Here is a tiny trained network, its code and every weight. The questions are about switching its units off for an input and a class, where a switched-off unit gives its printed mean instead of its output.

import numpy as np


def w(rows, s, z=0):
    codes = np.array(rows[::2]) - 128.0
    scale = np.full(codes.shape[1], s)
    scale[-1] = z or s
    return codes * scale


def norm(h):
    return h / np.sqrt((h * h).mean(-1, keepdims=True) + 1e-5)


def f(y):
    return np.maximum(y, 0)


def log_softmax(a):
    a = a - a.max(-1, keepdims=True)
    return a - np.log(np.exp(a).sum(-1, keepdims=True))


def net(x, mask):
    res = np.array(x, float).reshape(1, 5) / 4 @ E
    u = 0
    for l in range(2):
        y = f(norm(res) @ A[l][:, :-1].T + A[l][:, -1])
        res = res + np.where(mask[u : u + 4], y, B[l][:, -1]) @ B[l][:, :-1]
        u += 4
    return log_softmax(norm(res)[-1] @ U[:, :-1].T + U[:, -1])


A, B = {}, {}
E = w([
[28,206,127,175,62,185,59,35,254,100,103],'x0',
[141,209,110,124,101,83,197,48,122,82,107],'x1',
[167,144,131,12,199,43,157,143,80,152,124],'x2',
[126,121,163,119,95,164,82,95,100,129,114],'x3',
[83,44,130,210,157,141,30,135,135,179,189],'x4',
],0.0081)
A[0] = w([
[60,160,135,113,60,128,139,192,117,117,150,2],'0.n1',
[95,134,158,201,95,151,160,58,212,142,118,104],'0.n2',
[94,169,139,75,140,121,224,43,82,120,111,83],'0.n3',
[162,152,67,160,152,255,99,150,110,74,133,148],'0.n4',
],0.007,0.0035)
B[0] = w([
[110,115,52,63,127,4,249,93,150,48,100,133],'0.n1',
[92,138,138,164,5,128,147,148,164,87,232,254],'0.n2',
[254,119,178,83,153,90,60,51,207,203,42,222],'0.n3',
[48,184,63,102,251,96,76,102,167,201,86,194],'0.n4',
],0.0074,0.0063)
A[1] = w([
[136,33,118,89,189,192,111,188,64,238,220,8],'1.n1',
[77,43,133,111,185,135,161,214,114,229,127,73],'1.n2',
[19,134,124,236,35,157,118,114,253,93,124,143],'1.n3',
[130,176,143,68,137,155,152,54,64,149,112,62],'1.n4',
],0.0063,0.0016)
B[1] = w([
[109,142,140,143,190,151,96,188,62,126,199,202],'1.n1',
[132,46,199,135,82,146,90,168,106,61,156,185],'1.n2',
[43,193,8,173,88,128,114,86,99,64,131,251],'1.n3',
[174,101,136,171,144,90,220,136,150,190,79,151],'1.n4',
],0.013,0.012)
U = w([
[9,206,62,189,77,126,116,52,176,126,133,212],'0',
[194,152,174,79,135,85,182,65,188,198,44,184],'1',
[113,68,196,134,169,140,109,176,104,144,204,1],'2',
],0.011,0.00087)

Each question gives the input, the list of numbers given to net, and the class t.
The units are the neurons (one row each of A and B). Each row of codes is followed by its name. A weight is (code - 128) times the scale printed after its matrix; where a second scale follows, it is the last column's (A, B and U).
mask holds one flag per neuron, layer by layer. A switched-off neuron (its flag False) gives its mean, the last column of its row in B, instead of its output. The means were averaged over made-up inputs and are rounded, as every weight is.
A unit's drop is (log p(t) with every unit on - log p(t) with that unit switched off) / (log p(t) with every unit on - log p(t) with every unit switched off).
The circuit of an input: a set's keep is (log p(t) with only the set's units on - log p(t) with every unit switched off) / (log p(t) with every unit on - log p(t) with every unit switched off). Starting from all 8 units, units are removed one at a time, each time the one whose removal leaves the highest keep (on an exact tie, the one counted first), for as long as the keep stays at least 0.8.
circuit, biggest first: the units of the circuit, biggest drop first
top k neurons: the k neurons with the biggest drops, biggest first
k most important neurons of layer l: the k neurons of layer l with the biggest drops, biggest first
drop of u: that unit's drop, to one decimal
input [-2,-5,-3,0,-8], class 1: circuit, biggest first	1.n3, 1.n1
input [-7,1,-7,-8,-4], class 2: circuit, biggest first	1.n3
input [-1,6,-3,-7,-2], class 1: circuit, biggest first	0.n3, 1.n3
input [-2,-4,-3,-1,-6], class 2: top 2 neurons	1.n3, 0.n3
input [-1,-1,-2,-4,0], class 2: top 2 neurons	0.n2, 1.n3
input [-6,2,-7,3,6], class 2: top 2 neurons	0.n2, 1.n3
input [-1,1,0,8,6], class 2: top 2 neurons	0.n2, 1.n3
input [8,-1,7,-5,-4], class 1: top 2 neurons	0.n3, 1.n3
input [0,-3,5,-4,-2], class 2: 2 most important neurons of layer 1	1.n3, 1.n2
input [-5,1,-7,-5,4], class 2: drop of 0.n2	0.4
input [-1,-5,1,-7,0], class 2: drop of 0.n3	0.0
input [4,-6,3,-1,-8], class 1: drop of 1.n3	0.1
